Each row has a name. After each piece below comes the name of the row it's from, unless a question asks for something else. Each question is about the rows just above it.

j502: -567 -482  361  316  303 -483 -219 -246 -332 -159  117 -304    4 -405 -226  267 -175 -268  657  452 -812 -274 -103  674
j667: -529 -486  352  351  331 -502 -237 -249 -334 -140  155 -319  -32 -383 -285  254 -204 -270  701 -812  452 -289 -110  662
j581: -483 -219 -248 -332  303 -254 -109 -246 -332 -159  117 -304    4 -405 -226  267 -175 -268  657 -804  435 -274 -103  674
-812  452 is in which row? -> j667
asked: -483 -219 -246 -332 -> j502

j82: -163  596 -471   -5
j277:   76  384 -221   76
j303: -230  843 -530   68
j479:  596 -163 -471 -354
j252:  251 -669  126 -197
j233:  16 686  23 557
j985:  154  156 -154   42
asked:  596 -163 -471 -> j479
Move every entry of  596 -163 -471 by +1 step of 1. ->  597 -162 -470
Shift each entry of 154 156 by -1 times 1: -> 153 155
Shift each entry of 686 by -1 times 1: -> 685
The row with  126 -197 is -> j252
Where do  596 -163 appear? -> j479
-669  126 with +1 step of 1 on every entry: -> -668  127

j430:  670 -527  159  275  377 -297  403
j158:  675 -548  131  245  428 -260  375
j143:  684 -404  203  323  170 -408  459
j407:  691 -446  200  333  224 -390  452
Shift each entry of 159 275 by +1 times 1: -> 160 276
275 377 with -1 step of 1 on every entry: -> 274 376
Shift each entry of 275 377 by +1 times 1: -> 276 378
-446  200  333  224 with +1 step of 1 on every entry: -> -445  201  334  225
-260 with +1 step of 1 on every entry: -> -259
Shift each entry of -297 by +1 times 1: -> -296
The row with  675 -548  131 is -> j158

j544:  250 -673  446  899 -749 -292  441 -615   86
j11:  -43  323  360  407   15  -56  300 -292 -286
j659:   98 -139 -483 -471 -203  494  334  169  -82
j10: -249  691 -354 -829  621  286 -457  567  -25
j887: -105  512  581  744   36  -88  529 -493 -519
j101: -354 -249  691  446 -336 -152  192 -312   39
j20: -152  130  429  519  182 -494 -296 -128  156
j400: -278  829 -428 -941  737  306 -553  704 -140
-249  691 -354 is in which row? -> j10
asked:  829 -428 -941  737  306 -553  704 -140 -> j400
Move every entry of 130 429 519 182 by -1 step of 1. -> 129 428 518 181

j597:  125  -49  -23 -138   35  297   15  -29  -10  181 -175  -88   -1   63  235 -366  162 -202  121  -16  289 -262 -515  225   42   15 -549  214  356 -162   45  -46 -141  -65 -713  214  134
j902:  116 -227  -23 -394  -69  269  272  -29 -109  -46 -170  -88   -1  555  -30  225  162 -339 -111  -44    1  469  106  194   42   15 -640 -307  -46   45  133  356 -141  214  337  214  134
j677:  116  560 -277  -95   35 -653  162  -29 -109  -46 -175 -275   -1   63  -30  225  162 -274  -60  -44    1 -262  -74  225   42 -368 -561  214  356 -307   45  -46 -141  133  390  214  134
j599:  -76  -49  -23 -138   35   63 -175  -10  -29  -88   15 -366  181  297  235   -1  162 -274  198  -44  495 -262 -157  194   42   15 -364  165  356 -162  129  -46 -141  -65  215  214  134
j787:  116  -49 -378   29  114 -422 -204  -29 -138  -46 -175  -88   -1   63  -30  225  162 -274  -60    2    1 -262  -74  225   42 -303 -549  214  356 -162   45  -46 -141  185  395  214  134
j731:  116  -49  -40  130   35  269  272  -29 -341 -468   85 -815    7   63 -298  225  784 -274  -51 -227  -96 -262  -74  225   42   15 -420  396  356 -162   45 -548 -141  -65   25  214  134
Shift each entry of -307   45 by -1 times 1: -> -308   44
 214  356 -307   45  -46 -141  133 is in which row? -> j677
asked:  162  -29 -109  -46 -175 -275   -1   63 -> j677
asked:   35  297   15  -29  -10  181 -175  -88   -1   63  235 -366 -> j597
Where do  225   42   15 -420  396  356 -162   45 -548 appear? -> j731
asked:  116  560 -277  -95   35 -653  162  -29 -109  -46 -175 -275   -1   63  -30  225  162 -274  -60  -44    1 -262  -74  225   42 -368 -561  214  356 -307   45  -46 -141  133  390  214  134 -> j677
-141  185  395 with +1 step of 1 on every entry: -> -140  186  396

j482: 137 768  36 214 744 868 465 339 327 445 228 295 102 256   4 290 345  62  56 128  62 353 130 335 267  26 493 166 768 744 868 136 214  36 225 301 241
j578: 197 119 397  35 406 330 303 445 490 217 211 292 186 211   3  77 276  48 206 164  77 226 211 116 309  49 388  69 136 768  36 214 744 868 189 189 429
j63: 185  48 404  99 430 196 465 276 465 224 581 515 130 271  42  92 314  71  97 286  71 517  81  26 174 176 346 194 269 360 263 255 265  69 197 737 509
197 with -1 step of 1 on every entry: -> 196
Move every entry of 868 by +1 step of 1. -> 869
Move every entry of 465 224 581 515 by +1 step of 1. -> 466 225 582 516
768 744 868 136 214  36 is in which row? -> j482
The row with 136 768  36 214 744 868 is -> j578

j61: -490  558  461 -163 -292 -462 -626  -58
j320: -126  106   36  155   78   69  256  360
j991: -381  799  612  -43  -62 -588  283  259
j585:  340  222 -391 -292 -462 -626 -163  -58
j474:  235 -144 -216  201  366   34  154  110
j347: -381  113  327  153   97   63   77  103
78 with -1 step of 1 on every entry: -> 77
-163 with -1 step of 1 on every entry: -> -164
asked: -292 -462 -626 -163  -58 -> j585
asked: -391 -292 -462 -> j585

j163:  761  -76   -6 -308  439 -154 -589
j994:  281  142  173  366  299 -307  138
j956: 281 142 173 366  85  -3 763
j5: -472  121  256 -233  552  -46  226
Shift each entry of 173 by +1 times 1: -> 174
asked:  173  366  299 -307  138 -> j994
Move every entry of 281 142 by +1 step of 1. -> 282 143
Which row holds 142 173 366  85  -3? -> j956

j437:  127  397  292 -673
j851: -596  394  117   41
j636: -187 -329  -67  -10
j267: -240 -339 -292  285
j767: -113 -146   -1  424
j404:  60   6 -81  91
j528: -505  252 -329  233
j559: -287 -132  164 -182
j281:  188  472  -26 -715
j696: -502  279 -850  480
j708: -384  -47  -58  470
 292 -673 is in which row? -> j437
asked: -505  252 -> j528

j674: -398 -490  226   -5 -119   14 -486 -170 -224 -201  296 -315 -195  373  386  -30  147   84 -269  332 -185  -74 -167 -413 -167  340  382  268   74  398  151 -162 -173 -127   82  221  253  -56 -356 -161 -211   29  233  289 -295  286 -233  102  262   82
j413: -368 -400  203   35  -38  205 -364 -193  -72 -246  216 -257  -16  376  348  -40   52  116 -224  237 -206   -9 -111 -326   60  -62 -138   -4  261  127  -70 -383 -191  -91  -82  -38  205  -62 -350 -149 -212  103  419  251 -272  207 -207  110  382   49
j499:  164 -131  294    1  100  186 -254 -362 -718 -553  459 -474   29  140  403 -136  -73  345  -22  286 -305 -206  -12 -163  -87 -224  -59  -79  435  362  142 -157   79  257  -61 -190  136  151 -171 -157 -148  301   96  518 -384  111 -277  262  540 -196
j253:  587  200  227 -342 -384   88  -74  -29 -655 -296  181 -131   95 -332  -30  -85 -176  224  350  -28  -63 -200  175  300 -173 -167  151 -162   82  268  221  398  340  382   74 -127 -141  238  266   32  108  218 -422  188  -45 -200  -19  188  103 -313
j189:  311  161  227 -162 -212  392   57 -111 -252 -391   40 -126  340  -80   76  -71 -218  329  231    8  -77  -45  188  203 -164 -257  235 -333  -16  320  -48  218  194  180   95 -102 -105  156   53  -17   57  332  201  183  -84 -206    2  177  408 -305
j497: -551 -133 -238  332  390 -107   71   35  699  343 -203  166 -131  294    1  100  186 -254 -362   32   73  210 -180 -287  149  189 -143  170  -90 -286 -207 -360 -340 -366  -58  136  145 -273 -266  -31  -96 -250  347 -222   65  206   30 -214 -158  323
Which row holds -173 -167  151 -162   82  268  221  398  340  382   74 -127? -> j253
Shift each entry of 29 by -1 times 1: -> 28
Shift each entry of 329 231   8 -77 by -1 times 1: -> 328 230   7 -78
Where do  166 -131  294    1  100  186 -254 -362 appear? -> j497
Which row holds  164 -131  294    1? -> j499
asked:  587  200  227 -342 -> j253

j52:   57  -71  123   33  188    2   45   58 -153  239 -180  -79   91  149   27  -73   73  250   33
j440:  148 -219  208  -39  372  274  197  225  -58  299 -177  -36  192  305  -89 -221   59  201  -99
j751:  579 -773  449 -340  263   98 -248 -242 -205 -379 -285  166 -111  556   75   43 -416 -444  202
j733: -340  263   98 -248 -242 -205 -379 -285  166 -111  555   75   91  149   27  -73 -591 -443  119
j878:  556   75   91  -39  372  274  158  225  -58  299 -177  -36  192  305  -89 -221   59  201  -99
asked:  148 -219  208  -39  372  274  197  225  -58  299 -177  -36  192  305  -89 -221   59  201  -99 -> j440
Which row holds -340  263   98 -248 -242 -205 -379 -285  166 -111  555   75   91  149   27  -73 -591 -443  119? -> j733
asked: -340  263   98 -248 -242 -205 -379 -285  166 -111  556   75 -> j751
The row with 555  75  91 is -> j733
The row with  274  197  225  -58  299 -177  -36  192  305 is -> j440
Shift each entry of 91 by +1 times 1: -> 92
Move every entry of 225 by +1 step of 1. -> 226

j274: -123 -536 -277  167 -118 -132 -172
j704: -196 -303  142 -149 -525 -262 -221
j43:  -74 -149 -160 -303  142 -525 -227
j237: -222 -827 -452  286 -217 -263 -274
j812:  -74 -525 -303  142 -149 -160 -161
Shift each entry of  142 -525 by +1 times 1: ->  143 -524
asked: -525 -303  142 -149 -> j812
The row with  -74 -525 -303  142 -149 -160 is -> j812
Move every entry of 142 by -1 step of 1. -> 141
-452 with -1 step of 1 on every entry: -> -453
-132 -172 is in which row? -> j274

j137: -450 -385 -239  433   15 -440  635  129   19 -122   44 -619  -50  179  605 -302   18 -358
j965: -485  129  -32  301   20 -196  637  481  306 -251  -68 -452   88  111  310 -297 -130 -137
j522: -257 -112   17 -402 -147 -552  516 -350 -379 -253  164  141 -171  505  221  187 -199  135
j626: -295  103   71  -85 -158 -231  445   11  -13 -242   10 -233 -203  406  181  271 -169 -181
j737: -247  120  291  239  127 -194  224  464  242 -206   -3  152  163  -49 -290 -634 -185 -192
j64: -384 -106 -244  151    7 -162  575  166  312  -98 -105 -720 -182  256  663  230 -100 -472
j535: -283  540  182  432   -5  190  415  537  407 -343  -99 -291  -85 -118 -114 -329 -128  -30
j120: -194  108  236   29   36 -181  329  108  183 -247   -2    2 -269  193  -79  -98 -263 -428
j307: -164   34  -59   38  142 -328  244   28   52 -218  104  167   65 -110  -22 -424 -107  186
asked: -329 -128  -30 -> j535
asked: -385 -239  433   15 -> j137

